<54>: [-1.93,-5.91,+2.17,+4.35]
<21>: [-3.10,-8.58,+4.33,+5.82]
<113>: [-1.93,-5.91,+2.17,-6.24]
<96>: [-1.00,-1.67,+0.54,+0.88]
present: [+5.82,+4.33] | no
present: [-3.10,-8.58,+4.33,+5.82] | yes
present: [+2.17,+4.35] | yes
present: [-1.67,+0.54] | yes
present: [+0.54,+0.88] | yes
present: [-5.91,-1.93] | no

